Below is a small trained network, with its code and all its weights. Each question gives an input and a target symbol and asks what happens when units are switched off, that is, made to give their printed mean instead of their output.

import numpy as np


def w(rows, s, z=0):
    codes = np.array(rows[::2]) - 128.0
    scale = np.full(codes.shape[1], s)
    scale[-1] = z or s
    return codes * scale


def softmax(a):
    e = np.exp(a - a.max(-1, keepdims=True))
    return e / e.sum(-1, keepdims=True)


def log_softmax(a):
    a = a - a.max(-1, keepdims=True)
    return a - np.log(np.exp(a).sum(-1, keepdims=True))


def net(x, mask):
    ids = ['εζλξπστψω'.index(c) for c in x.split()]
    T = len(ids)
    res = E[ids] + P[:T]
    u = 0
    for l in range(3):
        r = res
        for j in range(2):
            rows = slice(3 * j, 3 * j + 3)
            q, k, v = (r @ M[l][rows].T for M in (Q, K, V))
            z = softmax(np.where(np.tri(T) > 0, q @ k.T / 3**0.5, -1e9)) @ v
            o = O[l][rows]
            res = res + np.where(mask[u + j], z, o[:, -1]) @ o[:, :-1]
        u += 2
    return log_softmax(res[-1] @ U[:, :-1].T + U[:, -1])


Q, K, V, O = {}, {}, {}, {}
E = w([
[170,153,58,157,191,30,137,87,111,236],'ε',
[182,249,130,142,126,209,195,135,209,84],'ζ',
[54,73,146,127,151,165,122,151,103,169],'λ',
[92,179,164,198,155,212,232,115,78,175],'ξ',
[108,177,45,114,208,139,172,173,56,72],'π',
[126,51,138,178,106,107,122,75,241,10],'σ',
[199,200,117,223,80,54,98,139,15,159],'τ',
[92,133,190,38,189,77,102,88,85,104],'ψ',
[105,97,192,78,156,108,150,248,131,162],'ω',
],0.012)
P = w([
[181,92,134,72,114,195,95,125,115,140],'0',
[166,132,130,163,161,136,107,153,148,119],'1',
[165,102,132,127,126,121,194,121,114,114],'2',
[112,157,127,177,165,110,109,148,152,120],'3',
[129,125,136,138,125,97,232,109,124,113],'4',
[80,178,128,190,163,97,103,148,164,119],'5',
[114,147,132,140,110,86,252,85,121,114],'6',
[66,201,135,187,167,57,108,135,161,112],'7',
],0.011)
Q[0] = w([
[221,86,102,177,140,214,190,97,100,94],'L0H0',
[159,152,163,1,136,221,76,173,84,186],'L0H0',
[91,226,123,135,148,126,62,131,122,161],'L0H0',
[175,183,76,194,135,132,145,76,120,137],'L0H1',
[195,108,81,148,165,144,125,143,117,148],'L0H1',
[163,180,142,156,194,129,183,158,101,155],'L0H1',
],0.0069)
K[0] = w([
[213,118,133,103,111,107,208,118,104,119],'L0H0',
[171,93,127,66,129,255,91,157,85,160],'L0H0',
[95,195,77,155,168,182,99,180,128,118],'L0H0',
[110,163,134,174,143,189,188,130,136,127],'L0H1',
[173,132,127,100,139,177,144,136,105,146],'L0H1',
[90,184,140,142,166,98,161,168,96,159],'L0H1',
],0.0084)
V[0] = w([
[120,156,157,106,162,62,138,216,142,114],'L0H0',
[154,88,168,83,81,99,42,52,133,148],'L0H0',
[213,133,202,103,83,106,254,146,136,113],'L0H0',
[81,81,112,227,85,117,127,98,228,61],'L0H1',
[162,173,128,124,132,228,116,171,85,226],'L0H1',
[31,205,191,187,153,121,184,81,138,54],'L0H1',
],0.006)
O[0] = w([
[103,177,77,150,150,102,91,184,160,143,139],'L0H0',
[178,106,162,113,108,166,77,109,156,122,94],'L0H0',
[70,151,93,32,28,74,155,125,140,113,199],'L0H0',
[2,132,121,145,109,73,134,85,104,151,254],'L0H1',
[211,98,159,201,92,187,174,180,143,130,37],'L0H1',
[73,214,100,156,157,152,174,87,135,124,202],'L0H1',
],0.0079,0.003)
Q[1] = w([
[122,124,137,84,134,179,77,136,141,115],'L1H0',
[160,127,122,100,140,126,118,149,53,186],'L1H0',
[128,110,151,68,88,187,112,107,157,145],'L1H0',
[91,130,166,94,150,151,46,173,51,158],'L1H1',
[142,207,75,165,169,132,134,139,109,201],'L1H1',
[139,133,179,75,164,146,192,145,4,225],'L1H1',
],0.012)
K[1] = w([
[160,94,146,125,130,94,35,115,129,164],'L1H0',
[224,119,98,121,155,162,143,143,77,133],'L1H0',
[159,91,176,110,89,105,94,100,135,170],'L1H0',
[124,158,118,161,172,94,58,159,68,247],'L1H1',
[97,227,115,143,195,160,177,141,113,127],'L1H1',
[106,172,74,85,128,111,176,123,4,232],'L1H1',
],0.011)
V[1] = w([
[109,187,226,168,66,73,139,127,153,239],'L1H0',
[68,149,77,111,128,110,146,139,34,192],'L1H0',
[166,71,254,151,80,182,142,80,165,132],'L1H0',
[34,92,226,138,142,203,164,140,134,117],'L1H1',
[124,175,210,133,47,178,93,199,41,21],'L1H1',
[29,201,76,138,137,71,136,77,169,84],'L1H1',
],0.006)
O[1] = w([
[31,231,233,100,92,106,100,143,120,119,114],'L1H0',
[64,130,130,106,159,112,152,100,56,163,118],'L1H0',
[184,146,222,108,109,192,124,128,152,70,70],'L1H0',
[139,88,197,159,128,112,132,152,52,20,142],'L1H1',
[36,137,2,126,139,183,99,150,61,13,109],'L1H1',
[244,114,116,121,147,160,140,183,187,58,253],'L1H1',
],0.007,0.004)
Q[2] = w([
[69,143,127,111,150,120,136,127,67,166],'L2H0',
[99,49,146,86,143,152,112,125,147,97],'L2H0',
[212,173,126,130,100,160,131,139,111,120],'L2H0',
[99,134,130,140,103,104,245,92,118,115],'L2H1',
[102,194,127,221,203,77,116,155,170,130],'L2H1',
[134,62,153,103,141,113,131,137,163,98],'L2H1',
],0.012)
K[2] = w([
[43,174,133,81,157,107,148,181,71,197],'L2H0',
[108,67,147,116,92,94,69,107,122,129],'L2H0',
[168,143,112,143,114,179,133,129,100,135],'L2H0',
[141,137,118,109,77,62,236,113,109,116],'L2H1',
[111,201,129,253,186,67,132,145,179,106],'L2H1',
[89,98,130,106,102,169,159,98,176,91],'L2H1',
],0.013)
V[2] = w([
[142,60,158,156,126,228,162,186,134,144],'L2H0',
[71,123,128,88,244,127,146,71,99,112],'L2H0',
[197,164,127,2,175,172,113,196,175,117],'L2H0',
[89,45,160,102,178,26,63,209,97,158],'L2H1',
[130,193,169,149,158,129,152,188,31,199],'L2H1',
[194,138,104,205,57,91,75,73,94,133],'L2H1',
],0.0063)
O[2] = w([
[95,124,140,193,227,108,214,42,127,105,77],'L2H0',
[204,70,112,105,144,198,164,166,159,118,154],'L2H0',
[78,97,85,197,3,67,133,69,226,51,75],'L2H0',
[147,192,108,126,75,161,247,12,114,71,80],'L2H1',
[132,38,165,95,139,90,168,56,179,45,3],'L2H1',
[86,113,113,10,203,213,192,158,155,146,171],'L2H1',
],0.0065,0.0048)
U = w([
[255,107,152,134,66,216,120,185,208,71,251],'ε',
[34,147,93,171,92,51,130,29,111,90,151],'ζ',
[117,235,104,121,110,161,96,167,43,189,177],'λ',
[39,86,110,53,156,199,160,153,214,111,42],'ξ',
[161,64,49,141,150,126,152,137,112,137,89],'π',
[176,166,195,143,164,145,179,91,88,82,148],'σ',
[135,124,173,96,130,138,161,98,208,191,96],'τ',
[128,33,151,98,160,59,77,141,115,92,49],'ψ',
[117,52,135,151,151,61,64,167,105,167,2],'ω',
],0.0076,0.0053)

Each question gives the input, a string of symbols that net reads in full, and the target symbol t.
The units are the heads (3 rows each of Q, K, V and O). Each row of codes is followed by its name. A weight is (code - 128) times the scale printed after its matrix; where a second scale follows, it is the last column's (O and U).
mask holds one flag per head, layer by layer. A switched-off head (its flag False) gives its mean, the last column of its rows in O, instead of its output. The means were averaged over made-up inputs and are rounded, as every weight is.
A unit's drop is (log p(t) with every unit on - log p(t) with that unit switched off) / (log p(t) with every unit on - log p(t) with every unit switched off).
The circuit of an input: a set's keep is (log p(t) with only the set's units on - log p(t) with every unit switched off) / (log p(t) with every unit on - log p(t) with every unit switched off). Starting from all 6 units, units are removed one at a time, each time the one whose removal leaves the highest keep (on an exact tie, the one counted first), for as long as the keep stays at least 0.8.
circuit, biggest first: the units of the circuit, biggest drop first
unit that matters most: the unit with the biggest drop
heads that matter: for each layer, one digit per head in row order, 1 if its drop is at least 0.15 and else 0, layers parted by /
input ω σ λ σ π τ λ ζ, target ε: circuit, biggest first	[L1H1]
input σ ξ ξ, target σ: circuit, biggest first	[L2H0; L0H1]
input σ τ λ, target λ: circuit, biggest first	[L2H1; L0H0; L1H0]
input τ π ω ω, target π: heads that matter	10 / 11 / 00
input ξ σ σ σ σ τ σ, target λ: heads that matter	01 / 00 / 11
input ψ σ ξ ξ ω σ ε, target σ: circuit, biggest first	[L2H0; L1H1; L0H1]
input ξ ω ω, target ψ: circuit, biggest first	[L0H1; L2H1; L1H0; L2H0]
input σ ζ ε σ ω, target τ: heads that matter	00 / 01 / 00
input σ σ σ ζ ω τ ω, target ζ: heads that matter	10 / 10 / 01
input τ ω τ ω ω ω λ, target ζ: circuit, biggest first	[L0H1; L2H0]
input σ τ σ ω σ λ, target ζ: circuit, biggest first	[L2H1; L0H0; L0H1]
input σ σ λ τ τ ψ, target ξ: circuit, biggest first	[L2H1; L1H1]
input ψ λ ξ σ σ, target ζ: heads that matter	11 / 11 / 10
input ξ σ σ ε ξ ψ, target τ: heads that matter	10 / 01 / 11
input ψ ψ ψ, target ε: heads that matter	00 / 10 / 00
input λ σ ξ τ τ, target σ: circuit, biggest first	[L2H1; L2H0; L1H1]
input ζ σ ε, target ζ: circuit, biggest first	[L2H0; L0H1]
input τ σ ψ ω ζ σ ψ, target ω: unit that matters most	L2H1
input σ ψ σ ξ τ ψ, target ψ: circuit, biggest first	[L2H1; L0H1]
input ω ζ ω π ω, target ζ: heads that matter	00 / 01 / 11
input σ τ ψ λ λ λ, target σ: heads that matter	10 / 00 / 01
input σ σ ζ τ σ τ σ λ, target ξ: circuit, biggest first	[L2H1]
input τ ζ λ, target ξ: heads that matter	01 / 01 / 01
input σ σ ξ σ σ λ λ ω, target σ: circuit, biggest first	[L0H0; L2H1; L1H1]
input π σ ζ ε σ, target ζ: circuit, biggest first	[L1H0; L2H0; L0H0]
input σ τ ω, target λ: heads that matter	11 / 10 / 01
input ψ σ σ σ π σ ω, target π: unit that matters most	L1H0
